Below are the code and all the weights of a small trained network. Each question names an input and a target symbol and asks about switching units off, where a switched-off unit gives its printed mean instead of its output.

import numpy as np


def w(rows, s, z=0):
    codes = np.array(rows[::2]) - 128.0
    scale = np.full(codes.shape[1], s)
    scale[-1] = z or s
    return codes * scale


def norm(h):
    return h / np.sqrt((h * h).mean(-1, keepdims=True) + 1e-5)


def softmax(a):
    e = np.exp(a - a.max(-1, keepdims=True))
    return e / e.sum(-1, keepdims=True)


def log_softmax(a):
    a = a - a.max(-1, keepdims=True)
    return a - np.log(np.exp(a).sum(-1, keepdims=True))


def net(x, mask):
    ids = ['ΔΘαβζηξστω'.index(c) for c in x.split()]
    T = len(ids)
    res = E[ids] + P[:T]
    u = 0
    for l in range(2):
        r = norm(res)
        for j in range(3):
            rows = slice(2 * j, 2 * j + 2)
            q, k, v = (r @ M[l][rows].T for M in (Q, K, V))
            z = softmax(np.where(np.tri(T) > 0, q @ k.T / 2**0.5, -1e9)) @ v
            o = O[l][rows]
            res = res + np.where(mask[u + j], z, o[:, -1]) @ o[:, :-1]
        u += 3
    return log_softmax(norm(res)[-1] @ U[:, :-1].T + U[:, -1])


Q, K, V, O = {}, {}, {}, {}
E = w([
[122,107,202,127,141,121,160],'Δ',
[124,152,166,196,129,115,107],'Θ',
[95,124,153,107,136,122,157],'α',
[154,128,155,105,101,104,118],'β',
[149,157,120,147,110,96,97],'ζ',
[87,10,85,166,96,95,88],'η',
[254,93,101,213,159,123,124],'ξ',
[112,169,83,123,137,100,130],'σ',
[119,167,138,83,80,136,117],'τ',
[143,199,122,124,111,103,135],'ω',
],0.02)
P = w([
[47,191,139,138,37,130,205],'0',
[101,116,142,87,86,2,108],'1',
[119,124,138,83,142,15,99],'2',
[120,125,138,78,160,46,89],'3',
[124,137,136,74,163,64,79],'4',
[123,139,134,65,164,81,67],'5',
[127,147,139,54,168,101,63],'6',
[129,156,136,55,165,112,55],'7',
[132,160,129,45,166,126,46],'8',
[135,164,134,35,172,139,44],'9',
[129,155,131,23,178,154,35],'10',
],0.0042)
Q[0] = w([
[131,171,107,122,120,55,40],'0.h1',
[255,77,162,139,115,194,143],'0.h1',
[68,247,192,175,115,147,123],'0.h2',
[224,103,185,76,47,61,140],'0.h2',
[145,132,166,205,155,207,164],'0.h3',
[229,65,84,203,170,176,96],'0.h3',
],0.0079)
K[0] = w([
[178,142,97,120,122,146,52],'0.h1',
[205,107,159,178,112,113,150],'0.h1',
[143,139,110,97,88,129,107],'0.h2',
[151,108,185,122,125,175,62],'0.h2',
[104,154,177,165,136,112,166],'0.h3',
[163,55,77,246,108,108,107],'0.h3',
],0.012)
V[0] = w([
[117,145,3,166,99,101,107],'0.h1',
[135,80,253,127,168,72,173],'0.h1',
[178,94,237,195,71,107,128],'0.h2',
[139,110,154,200,100,103,188],'0.h2',
[113,148,174,194,120,128,18],'0.h3',
[93,165,171,226,158,70,120],'0.h3',
],0.0066)
O[0] = w([
[93,101,193,145,100,253,154,253],'0.h1',
[132,138,1,90,105,147,75,43],'0.h1',
[63,188,175,207,153,205,200,77],'0.h2',
[104,134,233,141,20,165,96,94],'0.h2',
[152,128,52,34,130,93,99,159],'0.h3',
[192,93,69,27,102,57,139,168],'0.h3',
],0.0063,0.0049)
Q[1] = w([
[180,107,150,213,203,135,122],'1.h1',
[8,108,125,136,196,79,110],'1.h1',
[109,169,37,2,110,120,87],'1.h2',
[156,67,44,133,111,227,154],'1.h2',
[129,144,155,7,139,110,112],'1.h3',
[127,49,185,228,132,82,131],'1.h3',
],0.0079)
K[1] = w([
[241,119,86,163,178,125,80],'1.h1',
[51,110,107,165,228,108,146],'1.h1',
[131,149,123,115,230,2,53],'1.h2',
[170,48,82,194,141,109,144],'1.h2',
[100,189,127,117,158,79,78],'1.h3',
[87,27,86,164,34,142,249],'1.h3',
],0.009)
V[1] = w([
[124,64,46,80,251,95,169],'1.h1',
[193,61,50,176,183,56,129],'1.h1',
[169,46,83,170,254,63,37],'1.h2',
[152,111,124,100,42,85,130],'1.h2',
[101,37,71,110,95,82,169],'1.h3',
[87,137,170,119,229,101,114],'1.h3',
],0.006)
O[1] = w([
[147,188,190,162,45,204,133,66],'1.h1',
[15,210,140,109,66,184,201,30],'1.h1',
[170,53,83,166,216,9,96,3],'1.h2',
[127,209,95,153,201,254,118,201],'1.h2',
[113,166,151,126,115,135,126,132],'1.h3',
[185,145,35,78,152,104,70,181],'1.h3',
],0.0061,0.0049)
U = w([
[115,108,142,145,106,148,123,7],'Δ',
[52,221,215,95,118,231,88,221],'Θ',
[118,110,131,141,103,150,132,4],'α',
[115,113,139,143,97,143,132,25],'β',
[109,116,144,142,110,141,135,9],'ζ',
[9,27,116,182,89,171,81,234],'η',
[193,117,122,254,135,199,175,178],'ξ',
[195,124,48,56,141,100,57,194],'σ',
[105,117,139,144,114,154,130,8],'τ',
[109,112,133,145,104,151,127,20],'ω',
],0.0064,0.0033)

Each question gives the input, a string of symbols that net reads in full, and the target symbol t.
The units are the heads (2 rows each of Q, K, V and O). Each row of codes is followed by its name. A weight is (code - 128) times the scale printed after its matrix; where a second scale follows, it is the last column's (O and U).
mask holds one flag per head, layer by layer. A switched-off head (its flag False) gives its mean, the last column of its rows in O, instead of its output. The means were averaged over made-up inputs and are rounded, as every weight is.
A unit's drop is (log p(t) with every unit on - log p(t) with that unit switched off) / (log p(t) with every unit on - log p(t) with every unit switched off).
The circuit of an input: a set's keep is (log p(t) with only the set's units on - log p(t) with every unit switched off) / (log p(t) with every unit on - log p(t) with every unit switched off). Starting from all 6 units, units are removed one at a time, each time the one whose removal leaves the highest keep (on an exact tie, the one counted first), for as long as the keep stays at least 0.8.
circuit, biggest first: the units of the circuit, biggest drop first
unit that matters most: the unit with the biggest drop
which heads matter: for each layer, one digit per head in row order, 1 if its drop is at least 0.15 and else 0, layers parted by /
drop of u: that unit's drop, to one decimal
input Δ α α, target σ: which heads matter : 110 / 010
input β σ Δ, target Θ: unit that matters most : 0.h2
input η τ ξ Θ σ σ ξ Θ, target σ: which heads matter : 011 / 000
input α σ ξ ξ σ α, target σ: which heads matter : 100 / 011
input Δ τ σ σ σ σ σ τ β, target Θ: circuit, biggest first : 0.h2; 0.h3
input β Δ Θ ζ, target Θ: which heads matter : 110 / 010
input Θ τ Δ, target Θ: which heads matter : 111 / 000
input ω ω Δ σ, target Θ: which heads matter : 101 / 100
input ξ σ σ Θ σ ξ Θ Θ, target σ: which heads matter : 001 / 000
input Δ τ Θ τ ω Θ ζ Θ Δ, target σ: which heads matter : 100 / 000
input τ ω Θ ζ σ τ σ τ, target σ: which heads matter : 010 / 100
input η σ β τ β σ τ, target σ: which heads matter : 010 / 101
input Θ ω η η Δ α Θ Θ σ, target Θ: which heads matter : 101 / 000
input ζ τ Θ, target Θ: circuit, biggest first : 1.h2
input σ ω σ σ ζ Θ τ β, target Θ: which heads matter : 011 / 000
input σ ω Θ, target Θ: circuit, biggest first : 1.h2; 0.h3; 1.h1
input σ τ σ τ τ ζ, target Θ: drop of 1.h2 : 0.2
input σ σ σ α η β σ Δ σ Δ, target σ: drop of 0.h1 : 1.8
